Below are the code and all the weights of a small trained network. Each question names an input and a target symbol and asks about switching units off, where a switched-off unit gives its printed mean instead of its output.

import numpy as np


def w(rows, s, z=0):
    codes = np.array(rows[::2]) - 128.0
    scale = np.full(codes.shape[1], s)
    scale[-1] = z or s
    return codes * scale


def norm(h):
    return h / np.sqrt((h * h).mean(-1, keepdims=True) + 1e-5)


def f(y):
    return y / 2 * (1 + np.tanh(0.7978845608 * (y + 0.044715 * y**3)))


def softmax(a):
    e = np.exp(a - a.max(-1, keepdims=True))
    return e / e.sum(-1, keepdims=True)


def log_softmax(a):
    a = a - a.max(-1, keepdims=True)
    return a - np.log(np.exp(a).sum(-1, keepdims=True))


def net(x, mask):
    ids = ['Ωβεζημξτ'.index(c) for c in x.split()]
    T = len(ids)
    res = E[ids] + P[:T]
    u = 0
    for l in range(2):
        r = norm(res)
        for j in range(2):
            rows = slice(2 * j, 2 * j + 2)
            q, k, v = (r @ M[l][rows].T for M in (Q, K, V))
            z = softmax(np.where(np.tri(T) > 0, q @ k.T / 2**0.5, -1e9)) @ v
            o = O[l][rows]
            res = res + np.where(mask[u + j], z, o[:, -1]) @ o[:, :-1]
        u += 2
        y = f(norm(res) @ A[l][:, :-1].T + A[l][:, -1])
        res = res + np.where(mask[u : u + 16], y, B[l][:, -1]) @ B[l][:, :-1]
        u += 16
    return log_softmax(norm(res)[-1] @ U[:, :-1].T + U[:, -1])


Q, K, V, O, A, B = {}, {}, {}, {}, {}, {}
E = w([
[74,144,139],'Ω',
[249,180,124],'β',
[149,125,78],'ε',
[127,92,116],'ζ',
[201,130,113],'η',
[130,83,104],'μ',
[159,170,164],'ξ',
[143,110,136],'τ',
],0.018)
P = w([
[94,4,56],'0',
[71,51,84],'1',
[72,87,95],'2',
[73,110,108],'3',
[76,127,114],'4',
[80,140,120],'5',
[84,150,126],'6',
[86,171,133],'7',
[92,156,126],'8',
],0.0038)
Q[0] = w([
[127,137,162],'L0H1',
[125,113,94],'L0H1',
[34,174,156],'L0H2',
[248,170,157],'L0H2',
],0.016)
K[0] = w([
[109,93,156],'L0H1',
[130,168,126],'L0H1',
[92,89,39],'L0H2',
[143,249,107],'L0H2',
],0.015)
V[0] = w([
[148,74,166],'L0H1',
[167,200,41],'L0H1',
[201,127,202],'L0H2',
[108,112,3],'L0H2',
],0.0077)
O[0] = w([
[60,113,226,231],'L0H1',
[69,242,42,149],'L0H1',
[129,149,214,253],'L0H2',
[197,58,2,170],'L0H2',
],0.0045,0.0014)
A[0] = w([
[100,56,129,151],'L0N1',
[115,178,134,138],'L0N2',
[116,186,241,155],'L0N3',
[113,132,118,95],'L0N4',
[125,179,72,61],'L0N5',
[214,116,119,65],'L0N6',
[166,118,111,71],'L0N7',
[211,127,100,64],'L0N8',
[200,208,174,100],'L0N9',
[90,113,43,82],'L0N10',
[212,112,79,68],'L0N11',
[68,156,124,155],'L0N12',
[50,75,192,252],'L0N13',
[123,44,254,32],'L0N14',
[244,138,125,89],'L0N15',
[152,110,192,92],'L0N16',
],0.0098,0.0043)
B[0] = w([
[195,133,132,213],'L0N1',
[170,111,111,140],'L0N2',
[136,160,4,250],'L0N3',
[129,117,124,115],'L0N4',
[133,135,194,122],'L0N5',
[75,122,195,146],'L0N6',
[106,148,147,122],'L0N7',
[58,139,202,148],'L0N8',
[177,143,178,224],'L0N9',
[151,168,94,211],'L0N10',
[51,169,173,172],'L0N11',
[162,92,106,147],'L0N12',
[221,58,78,254],'L0N13',
[201,76,179,171],'L0N14',
[64,104,254,178],'L0N15',
[165,122,125,145],'L0N16',
],0.0071,0.0043)
Q[1] = w([
[132,82,131],'L1H1',
[61,155,175],'L1H1',
[82,135,153],'L1H2',
[6,96,144],'L1H2',
],0.025)
K[1] = w([
[130,110,89],'L1H1',
[179,84,231],'L1H1',
[97,39,111],'L1H2',
[11,16,82],'L1H2',
],0.013)
V[1] = w([
[125,40,50],'L1H1',
[175,157,193],'L1H1',
[233,185,195],'L1H2',
[2,79,187],'L1H2',
],0.0083)
O[1] = w([
[129,158,227,226],'L1H1',
[180,98,13,81],'L1H1',
[222,219,148,240],'L1H2',
[2,111,233,2],'L1H2',
],0.0069,0.007)
A[1] = w([
[94,130,124,92],'L1N1',
[113,99,171,103],'L1N2',
[89,114,55,137],'L1N3',
[121,80,170,134],'L1N4',
[55,101,24,68],'L1N5',
[23,94,104,45],'L1N6',
[134,124,127,119],'L1N7',
[132,119,149,107],'L1N8',
[25,111,253,2],'L1N9',
[99,132,125,73],'L1N10',
[83,59,83,121],'L1N11',
[162,111,94,146],'L1N12',
[135,121,113,106],'L1N13',
[127,136,159,127],'L1N14',
[131,129,51,139],'L1N15',
[133,123,120,129],'L1N16',
],0.013,0.0076)
B[1] = w([
[151,109,97,92],'L1N1',
[92,112,117,124],'L1N2',
[147,191,74,137],'L1N3',
[57,127,124,158],'L1N4',
[148,248,143,144],'L1N5',
[218,150,123,143],'L1N6',
[144,123,139,128],'L1N7',
[126,114,126,116],'L1N8',
[2,125,236,190],'L1N9',
[158,87,74,88],'L1N10',
[93,177,85,154],'L1N11',
[123,148,169,254],'L1N12',
[136,129,134,119],'L1N13',
[135,156,105,139],'L1N14',
[123,210,118,204],'L1N15',
[131,135,140,137],'L1N16',
],0.0087,0.0036)
U = w([
[169,86,9,115],'Ω',
[161,211,253,25],'β',
[65,231,35,140],'ε',
[132,37,96,162],'ζ',
[72,140,186,254],'η',
[75,88,8,202],'μ',
[122,125,116,94],'ξ',
[210,10,202,99],'τ',
],0.012,0.0077)

Each question gives the input, a string of symbols that net reads in full, and the target symbol t.
The units are the heads (2 rows each of Q, K, V and O) and the neurons (one row each of A and B). Each row of codes is followed by its name. A weight is (code - 128) times the scale printed after its matrix; where a second scale follows, it is the last column's (O, A, B and U).
mask holds one flag per unit, layer by layer, with each layer's heads first. A switched-off unit (its flag False) gives its mean, the last column of its rows in O or B, instead of its output. The means were averaged over made-up inputs and are rounded, as every weight is.
A unit's drop is (log p(t) with every unit on - log p(t) with that unit switched off) / (log p(t) with every unit on - log p(t) with every unit switched off).
top k neurons: the k neurons with the biggest drops, biggest first
k most important neurons of layer l: the k neurons of layer l with the biggest drops, biggest first
which heads matter: for each layer, one digit per head in row order, 1 if its drop is at least 0.15 and else 0, layers parted by /
drop when u is switched off: that unit's drop, to one decimal
input η Ω ζ τ ε μ, target ε: top 4 neurons : [L0N13; L0N10; L0N5; L0N9]
input η β μ, target β: 3 most important neurons of layer 0 : [L0N10; L0N3; L0N13]
input μ η ζ η ζ τ μ, target τ: 3 most important neurons of layer 0 : [L0N1; L0N15; L0N13]
input μ μ Ω μ μ η ζ, target η: which heads matter : 01 / 01
input ζ ζ μ Ω, target Ω: 4 most important neurons of layer 0 : [L0N13; L0N15; L0N1; L0N10]
input β μ η ζ η ζ, target η: which heads matter : 01 / 11
input Ω ε μ ζ Ω, target ε: top 2 neurons : [L0N9; L0N14]
input τ η β ε ε ξ τ, target Ω: top 3 neurons : [L0N3; L0N13; L0N15]
input ζ ζ ζ, target ζ: 4 most important neurons of layer 0 : [L0N3; L0N9; L0N1; L0N14]
input ε Ω η, target η: 3 most important neurons of layer 0 : [L0N15; L0N8; L0N3]
input τ ζ Ω, target τ: which heads matter : 10 / 10
input ζ Ω ζ ζ μ τ τ, target τ: which heads matter : 10 / 00
input η Ω Ω μ Ω μ μ, target η: which heads matter : 00 / 11
input Ω ε ζ, target ε: which heads matter : 01 / 01
input μ ζ μ Ω Ω, target Ω: which heads matter : 10 / 01
input τ Ω Ω τ ζ, target τ: top neuron : [L0N3]
input Ω ε μ μ μ ε Ω η η, target η: which heads matter : 00 / 01
input β Ω μ, target β: top 3 neurons : [L0N10; L0N9; L0N3]
input ζ β ε, target ε: top 2 neurons : [L0N13; L0N1]
input η Ω Ω η τ ζ, target τ: top neuron : [L0N1]
input η ε μ, target ε: top 2 neurons : [L0N10; L0N15]
input η η ξ β ξ ξ τ, target Ω: which heads matter : 00 / 10
input Ω μ μ, target μ: most important neuron of layer 1 : [L1N11]
input ζ Ω μ μ, target μ: top 4 neurons : [L0N9; L0N3; L0N14; L1N11]
input τ ε β τ, target τ: drop when L0N13 is switched off : 0.2
input ξ ξ ξ, target Ω: drop when L0N2 is switched off : 0.0
input ζ ε μ Ω, target ε: drop when L1H2 is switched off : 1.6
input Ω τ μ η μ, target η: drop when L0H2 is switched off : 0.9
